Below is a small trained network, with its code and all its weights. Each question gives an input and a target symbol and asks what happens when units are switched off, that is, made to give their printed mean instead of their output.

import numpy as np


def w(rows, s, z=0):
    codes = np.array(rows[::2]) - 128.0
    scale = np.full(codes.shape[1], s)
    scale[-1] = z or s
    return codes * scale


def norm(h):
    return h / np.sqrt((h * h).mean(-1, keepdims=True) + 1e-5)


def f(y):
    return np.maximum(y, 0)


def softmax(a):
    e = np.exp(a - a.max(-1, keepdims=True))
    return e / e.sum(-1, keepdims=True)


def log_softmax(a):
    a = a - a.max(-1, keepdims=True)
    return a - np.log(np.exp(a).sum(-1, keepdims=True))


def net(x, mask):
    ids = ['βγεηλμπσω'.index(c) for c in x.split()]
    T = len(ids)
    res = E[ids] + P[:T]
    u = 0
    for l in range(2):
        r = norm(res)
        for j in range(3):
            rows = slice(3 * j, 3 * j + 3)
            q, k, v = (r @ M[l][rows].T for M in (Q, K, V))
            z = softmax(np.where(np.tri(T) > 0, q @ k.T / 3**0.5, -1e9)) @ v
            o = O[l][rows]
            res = res + np.where(mask[u + j], z, o[:, -1]) @ o[:, :-1]
        u += 3
        y = f(norm(res) @ A[l][:, :-1].T + A[l][:, -1])
        res = res + np.where(mask[u : u + 8], y, B[l][:, -1]) @ B[l][:, :-1]
        u += 8
    return log_softmax(norm(res)[-1] @ U[:, :-1].T + U[:, -1])


Q, K, V, O, A, B = {}, {}, {}, {}, {}, {}
E = w([
[84,158,195,102,105,65],'β',
[138,128,119,171,25,53],'γ',
[76,161,206,121,119,74],'ε',
[83,172,201,171,128,111],'η',
[101,199,207,141,129,64],'λ',
[148,147,222,64,143,158],'μ',
[157,162,83,53,107,251],'π',
[115,35,189,189,156,58],'σ',
[56,137,12,2,213,15],'ω',
],0.0083)
P = w([
[3,228,143,157,92,120],'0',
[54,235,160,163,116,120],'1',
[78,210,172,158,120,110],'2',
[96,193,169,156,124,108],'3',
[112,183,170,147,123,103],'4',
[119,161,171,143,135,102],'5',
[135,153,163,131,133,103],'6',
[146,142,163,132,139,100],'7',
[158,134,164,131,140,101],'8',
[177,122,161,133,149,100],'9',
[205,124,165,136,156,94],'10',
[223,110,164,139,163,94],'11',
[197,107,171,137,155,108],'12',
],0.006)
Q[0] = w([
[121,137,47,154,80,224],'0.h0',
[128,200,144,100,112,95],'0.h0',
[142,142,136,76,123,245],'0.h0',
[135,111,31,79,123,190],'0.h1',
[123,77,35,177,39,135],'0.h1',
[96,163,217,201,114,69],'0.h1',
[149,125,168,93,85,82],'0.h2',
[108,71,134,137,104,97],'0.h2',
[129,167,109,179,157,197],'0.h2',
],0.011)
K[0] = w([
[2,197,105,131,119,162],'0.h0',
[198,114,63,114,83,73],'0.h0',
[46,177,51,53,173,177],'0.h0',
[23,195,96,104,179,103],'0.h1',
[10,212,128,168,66,109],'0.h1',
[242,68,159,140,45,167],'0.h1',
[141,111,58,61,210,72],'0.h2',
[102,102,102,130,168,47],'0.h2',
[210,123,194,177,78,176],'0.h2',
],0.0097)
V[0] = w([
[64,162,99,46,141,138],'0.h0',
[182,196,68,166,113,1],'0.h0',
[89,167,165,80,171,45],'0.h0',
[113,137,14,182,103,112],'0.h1',
[148,110,194,154,132,187],'0.h1',
[178,92,165,76,54,177],'0.h1',
[92,145,123,6,212,83],'0.h2',
[230,174,212,180,96,197],'0.h2',
[85,154,124,69,229,119],'0.h2',
],0.0052)
O[0] = w([
[135,167,77,78,187,138,68],'0.h0',
[86,201,31,132,16,188,211],'0.h0',
[67,176,90,125,114,174,254],'0.h0',
[144,52,71,181,124,115,57],'0.h1',
[18,122,102,65,166,195,141],'0.h1',
[86,188,70,83,186,142,87],'0.h1',
[197,121,155,202,139,152,230],'0.h2',
[2,60,64,68,27,124,66],'0.h2',
[118,175,81,194,92,147,218],'0.h2',
],0.0057,0.0039)
A[0] = w([
[19,110,181,163,91,90,182],'0.n0',
[91,157,147,168,179,175,50],'0.n1',
[155,195,110,99,97,154,7],'0.n2',
[104,181,72,67,154,71,75],'0.n3',
[166,191,63,107,133,101,44],'0.n4',
[117,172,2,139,215,30,5],'0.n5',
[230,131,52,59,115,222,93],'0.n6',
[183,157,100,147,199,247,32],'0.n7',
],0.0068,0.0026)
B[0] = w([
[240,116,150,164,162,126,254],'0.n0',
[159,169,77,123,115,154,167],'0.n1',
[154,90,165,155,173,44,148],'0.n2',
[81,101,2,143,150,58,145],'0.n3',
[71,99,158,138,102,69,145],'0.n4',
[3,51,181,48,142,82,147],'0.n5',
[176,157,157,189,179,120,160],'0.n6',
[208,219,68,122,182,192,157],'0.n7',
],0.0069,0.0073)
Q[1] = w([
[20,75,109,66,104,16],'1.h0',
[50,51,72,59,92,154],'1.h0',
[131,175,190,159,189,32],'1.h0',
[124,97,1,167,110,111],'1.h1',
[125,226,187,112,102,107],'1.h1',
[84,184,68,55,67,176],'1.h1',
[152,27,106,175,126,94],'1.h2',
[94,28,178,123,59,193],'1.h2',
[58,112,145,23,184,175],'1.h2',
],0.009)
K[1] = w([
[185,160,98,149,30,226],'1.h0',
[98,174,149,85,94,254],'1.h0',
[230,97,81,190,166,104],'1.h0',
[162,211,55,161,68,113],'1.h1',
[68,78,152,119,214,73],'1.h1',
[59,214,34,73,33,147],'1.h1',
[156,159,118,236,116,94],'1.h2',
[38,141,179,212,122,50],'1.h2',
[17,228,174,109,181,137],'1.h2',
],0.0084)
V[1] = w([
[91,97,115,136,170,94],'1.h0',
[33,139,126,56,131,158],'1.h0',
[59,118,155,69,153,55],'1.h0',
[104,114,169,43,93,167],'1.h1',
[108,127,162,153,150,60],'1.h1',
[254,165,160,149,93,108],'1.h1',
[45,144,167,118,170,94],'1.h2',
[135,123,67,192,116,186],'1.h2',
[108,136,149,165,90,82],'1.h2',
],0.0071)
O[1] = w([
[141,78,197,190,180,40,160],'1.h0',
[92,172,107,209,90,146,33],'1.h0',
[34,90,87,178,174,47,161],'1.h0',
[209,240,143,103,79,65,25],'1.h1',
[124,111,93,99,144,117,209],'1.h1',
[1,142,66,174,90,143,253],'1.h1',
[16,114,205,132,94,119,92],'1.h2',
[227,73,101,134,111,193,149],'1.h2',
[154,87,148,195,130,48,155],'1.h2',
],0.0053,0.0065)
A[1] = w([
[197,119,5,189,43,106,101],'1.n0',
[79,159,90,133,153,202,3],'1.n1',
[106,47,145,186,236,134,90],'1.n2',
[62,50,103,70,179,90,184],'1.n3',
[61,109,183,201,145,100,183],'1.n4',
[167,164,14,67,182,253,129],'1.n5',
[106,209,131,135,232,85,85],'1.n6',
[121,165,18,124,87,172,51],'1.n7',
],0.0066,0.0047)
B[1] = w([
[212,141,41,99,56,83,179],'1.n0',
[164,143,58,118,183,180,140],'1.n1',
[189,99,165,97,125,112,226],'1.n2',
[124,177,132,178,124,172,169],'1.n3',
[177,81,115,122,152,113,254],'1.n4',
[120,120,58,141,255,145,188],'1.n5',
[178,117,134,51,135,116,187],'1.n6',
[182,66,130,110,208,155,145],'1.n7',
],0.0091,0.007)
U = w([
[44,97,114,132,156,30,129],'β',
[194,124,63,78,45,131,157],'γ',
[151,176,164,160,143,107,1],'ε',
[117,172,185,209,110,218,139],'η',
[112,160,133,182,81,109,108],'λ',
[132,200,200,66,112,135,226],'μ',
[143,104,55,72,204,211,82],'π',
[180,2,220,91,118,158,147],'σ',
[97,87,150,183,138,128,72],'ω',
],0.0077,0.004)

Each question gives the input, a string of symbols that net reads in full, and the target symbol t.
The units are the heads (3 rows each of Q, K, V and O) and the neurons (one row each of A and B). Each row of codes is followed by its name. A weight is (code - 128) times the scale printed after its matrix; where a second scale follows, it is the last column's (O, A, B and U).
mask holds one flag per unit, layer by layer, with each layer's heads first. A switched-off unit (its flag False) gives its mean, the last column of its rows in O or B, instead of its output. The means were averaged over made-up inputs and are rounded, as every weight is.
A unit's drop is (log p(t) with every unit on - log p(t) with that unit switched off) / (log p(t) with every unit on - log p(t) with every unit switched off).
The circuit of an input: a set's keep is (log p(t) with only the set's units on - log p(t) with every unit switched off) / (log p(t) with every unit on - log p(t) with every unit switched off). Starting from the 12 units with the biggest drops (on a tie, the unit counted first), units are removed one at a time, each time the one whose removal leaves the highest keep (on an exact tie, the one counted first), for as long as the keep stays at least 0.8.
circuit, biggest first: the units of the circuit, biggest drop first
unit that matters most: the unit with the biggest drop
k most important neurons: the k neurons with the biggest drops, biggest first
k most important neurons of layer l: the k neurons of layer l with the biggest drops, biggest first
heads that matter: for each layer, one digit per head in row order, 1 if its drop is at least 0.15 and else 0, layers parted by /
input π σ β ε, target σ: unit that matters most => 0.h2
input η β λ γ η, target γ: heads that matter => 000 / 000
input γ β η λ, target γ: heads that matter => 110 / 100
input σ γ σ γ π μ π η β, target π: heads that matter => 010 / 100
input λ σ γ λ η σ σ γ η η β, target γ: heads that matter => 110 / 111
input γ η γ μ, target μ: circuit, biggest first => (1.h1, 1.h2, 0.h1)
input λ η π μ β, target μ: circuit, biggest first => (0.h2, 1.h2, 1.h1, 0.h1)
input β η η, target η: 3 most important neurons of layer 0 => (0.n5, 0.n7, 0.n1)
input γ η η ε ε η μ η λ, target μ: heads that matter => 010 / 011
input π β ε, target π: heads that matter => 000 / 001
input λ σ λ η η π μ η, target μ: heads that matter => 011 / 011
input η η η σ μ λ ε, target μ: heads that matter => 010 / 100
input σ ε η γ η σ μ ω, target β: 2 most important neurons of layer 0 => (0.n5, 0.n0)
input σ η σ λ, target σ: heads that matter => 001 / 110
input σ β σ σ σ η γ η η β β, target γ: heads that matter => 110 / 110
input σ η η η β, target σ: 2 most important neurons => (0.n0, 1.n5)
input σ π ε, target π: heads that matter => 000 / 000
input π π η η λ η π ω, target β: heads that matter => 110 / 000
input μ ε ε, target μ: unit that matters most => 1.h1
input σ η η μ ε η ε σ ε μ η η, target μ: unit that matters most => 0.h1
input γ ε π γ π β η λ, target π: heads that matter => 010 / 101
input η η η η, target η: 4 most important neurons of layer 1 => (1.n2, 1.n0, 1.n6, 1.n5)
input π η β η ε η, target π: 2 most important neurons => (0.n7, 0.n5)
input η β σ σ η ω η ω, target σ: 2 most important neurons => (0.n5, 1.n2)
input η ε π σ η, target σ: 2 most important neurons of layer 0 => (0.n7, 0.n0)
input η π η λ η γ σ ε, target σ: 2 most important neurons of layer 1 => (1.n0, 1.n5)
input σ π σ σ η η μ σ μ η γ η ε, target γ: unit that matters most => 0.h0
